Here is a tiny trained network, its code and every weight. The questions are about switching its units off for an input and a class, where a switched-off unit gives its printed mean instead of its output.

import numpy as np


def w(rows, s, z=0):
    codes = np.array(rows[::2]) - 128.0
    scale = np.full(codes.shape[1], s)
    scale[-1] = z or s
    return codes * scale


def f(y):
    return np.maximum(y, 0)


def log_softmax(a):
    a = a - a.max(-1, keepdims=True)
    return a - np.log(np.exp(a).sum(-1, keepdims=True))


def net(x, mask):
    res = np.array(x, float).reshape(1, 4) / 4 @ E
    y = f(res @ A[0][:, :-1].T + A[0][:, -1])
    res = res + np.where(mask, y, B[0][:, -1]) @ B[0][:, :-1]
    return log_softmax(res[-1] @ U[:, :-1].T + U[:, -1])


A, B = {}, {}
E = w([
[225,163,144,204],'x0',
[94,196,79,104],'x1',
[80,89,158,143],'x2',
[64,246,42,74],'x3',
],0.011)
A[0] = w([
[111,122,165,167,2],'neuron 0',
[145,10,172,102,208],'neuron 1',
[45,75,98,134,14],'neuron 2',
[121,33,221,200,145],'neuron 3',
[73,96,210,2,202],'neuron 4',
[115,96,175,2,191],'neuron 5',
[127,77,91,198,213],'neuron 6',
[189,51,126,78,202],'neuron 7',
[117,153,129,189,204],'neuron 8',
],0.0084,0.0023)
B[0] = w([
[135,157,229,140,144],'neuron 0',
[110,242,75,144,231],'neuron 1',
[178,154,80,95,165],'neuron 2',
[137,173,97,109,246],'neuron 3',
[201,145,115,125,206],'neuron 4',
[157,253,225,134,187],'neuron 5',
[112,92,195,40,170],'neuron 6',
[54,140,102,236,187],'neuron 7',
[138,79,91,57,150],'neuron 8',
],0.0074,0.012)
U = w([
[44,122,1,120,253],'0',
[128,137,58,47,3],'1',
],0.0077,0.0018)

Each question gives the input, the list of numbers given to net, and the class t.
The units are the neurons (one row each of A and B). Each row of codes is followed by its name. A weight is (code - 128) times the scale printed after its matrix; where a second scale follows, it is the last column's (A, B and U).
mask holds one flag per neuron, in row order. A switched-off neuron (its flag False) gives its mean, the last column of its row in B, instead of its output. The means were averaged over made-up inputs and are rounded, as every weight is.
A unit's drop is (log p(t) with every unit on - log p(t) with that unit switched off) / (log p(t) with every unit on - log p(t) with every unit switched off).
The circuit of an input: a set's keep is (log p(t) with only the set's units on - log p(t) with every unit switched off) / (log p(t) with every unit on - log p(t) with every unit switched off). Starting from all 9 units, units are removed one at a time, each time the one whose removal leaves the highest keep (on an exact tie, the one counted first), for as long as the keep stays at least 0.8.
units of the circuit, in order: the units of the circuit, biggest drop first
k most important neurons: the k neurons with the biggest drops, biggest first
drop of u: that unit's drop, to one decimal
input [-8,2,3,2], class 1: 3 most important neurons	neuron 5; neuron 4; neuron 7
input [3,-4,-6,-5], class 0: units of the circuit, in order	neuron 7; neuron 5
input [6,-6,-7,-8], class 0: units of the circuit, in order	neuron 7
input [2,-3,-8,-5], class 0: units of the circuit, in order	neuron 7; neuron 5
input [-1,-5,-5,-7], class 0: 2 most important neurons	neuron 7; neuron 1
input [2,-7,-1,-7], class 0: 2 most important neurons	neuron 7; neuron 1
input [-7,2,4,3], class 1: drop of neuron 7	0.2
input [-8,2,5,2], class 1: drop of neuron 2	0.1
input [-4,0,8,5], class 1: drop of neuron 6	-0.1
input [-7,-1,3,2], class 1: drop of neuron 7	0.2
